Each row has a name. After each piece below comes the name of the row it's from, unless a question asks for something else. Each question is about the rows just above it.

mip: 140 603 92 543 -462 67 -4 -881 -254 642
dazi: -413 161 140 603 92 543 -459 -254 -373 642
riri: -361 -26 -253 463 625 -881 -254 -4 67 271
asked: 140 603 92 543 -459 -> dazi
Where do -881 -254 -4 67 appear? -> riri
asked: 140 603 92 543 -462 67 -4 -881 -254 642 -> mip
asked: 140 603 92 543 -462 67 -4 -881 -254 -> mip
Number of entries in -361 -26 -253 463 625 -881 -254 -4: -> 8
The row with 161 140 603 92 543 -459 is -> dazi

Fibaz: -114 -15 -25 75 300 -321 -165 621 188 138
sosod: 358 300 75 -15 35 -25 35 75 35 74
lota: -66 466 -96 -8 92 415 205 -177 -79 40
zamu: -27 -755 228 -7 671 -106 570 137 515 143
Times 75 occurs in sosod: -> 2
Which row holds 300 75 -15 35 -25 35 75? -> sosod

zova: 83 378 590 -349 440
Vep: 79 -101 680 -57 -54
vufu: 79 -325 -57 680 -54
Gup: -50 82 -43 -51 -340
680 -57 -54 is in which row? -> Vep
Count of -51 in Gup: -> 1
How many times does Vep hold 680? -> 1

pugek: -77 -178 -161 -129 -124 348 -133 -132 -114 23 -108 -127 -706 -175 -133 -636 -129 -60 -128 -384 -59 -67 -76 -86 428 -532 -69 519 -83 851 -122 -4 -66 -158 -108 -325 -377 -114 -670 -535 545 -378 -329 -38 -389 739 -144 -111
sab: -107 -247 38 -167 -128 265 -105 -315 -343 -196 -141 -25 -539 -129 -158 -583 -1 -431 -23 -195 239 -90 -52 -73 430 -643 -108 633 -103 645 -79 -78 -102 -28 -39 -448 -530 -135 -86 -389 503 -260 -298 -114 -359 621 -47 -21
Kevi: -87 477 248 116 305 -470 191 85 46 26 57 239 733 356 258 819 234 55 222 200 -448 276 238 224 -684 726 -304 662 -339 768 -437 -217 -300 -503 -319 62 -748 -384 -450 -701 613 446 151 -338 187 796 -443 -318
buz: -90 -65 182 290 -59 137 -45 487 257 -131 -388 -90 324 17 -129 323 3 29 181 393 -3 -44 -60 -77 173 603 -90 196 -77 282 -122 70 -127 -49 -6 150 181 -90 392 121 146 662 320 -90 556 49 -88 181
Nudip: 196 477 248 116 305 -470 191 85 46 26 57 239 733 356 258 819 234 55 222 200 -448 276 238 224 -684 -378 236 -842 154 -936 321 44 175 219 170 179 893 240 866 685 -846 220 75 247 262 -879 345 126
Nad: -90 -65 290 137 -59 -22 -45 -132 -114 23 -108 -127 -706 -175 -133 -636 -129 -233 -128 -384 250 -67 -76 -86 428 -532 -69 519 -83 851 -122 -4 -66 -158 -108 -325 -754 -114 -670 -535 545 -378 -329 -38 -389 739 -144 -111
Which value is in both pugek and Kevi? -> -384
Which row holds -45 137 -59 290 182 -65 -90 read backwards? -> buz
Shared by pugek and Nudip: -> -378
Shared by Nudip and Nad: -> -378
Count the entries of 196 477 248 116 305 -470 191 85 46 26 57 239 733 356 258 819 234 55 222 200 -448 276 238 224 -684 -378 236 -842 154 -936 321 44 175 219 170 179 893 240 866: -> 39
How many entries does -77 -178 -161 -129 -124 348 -133 -132 -114 23 -108 -127 -706 -175 -133 -636 -129 -60 -128 -384 -59 -67 -76 -86 428 -532 -69 519 -83 851 -122 -4 -66 -158 -108 -325 -377 -114 -670 -535 545 -378 -329 -38 -389 739 have? -> 46
Count of 181 in buz: -> 3

ful: 136 227 366 18 262 -539 371 179 568 468 0 299 172 -164 105 -371 172 172 162 172 -197
bube: 1 -67 137 -48 635 -552 139 58 527 416 229 -109 -336 40 -128 -28 -114 328 223 -148 178
seru: 137 -48 635 -552 139 58 528 179 468 468 0 299 -280 -164 105 -15 98 328 162 172 -197
asked: 137 -48 635 -552 139 58 528 179 468 468 0 299 -280 -164 105 -15 98 328 162 172 -197 -> seru
The row with 137 -48 635 -552 139 58 527 is -> bube
Times 172 occurs in ful: -> 4
Count of 468 in seru: -> 2

Nivad: 268 49 -269 64
gebap: -294 588 -390 -147
deval: 65 355 255 791
dupu: -309 359 227 239
dig: 588 -390 -294 64
vore: -54 554 258 769
pivi: 266 621 185 176
nire: 211 72 -82 206
Number of entries in 65 355 255: -> 3
Number of entries in 268 49 -269 64: -> 4
asked: -294 588 -390 -> gebap
239 227 is which row, read backwards? -> dupu

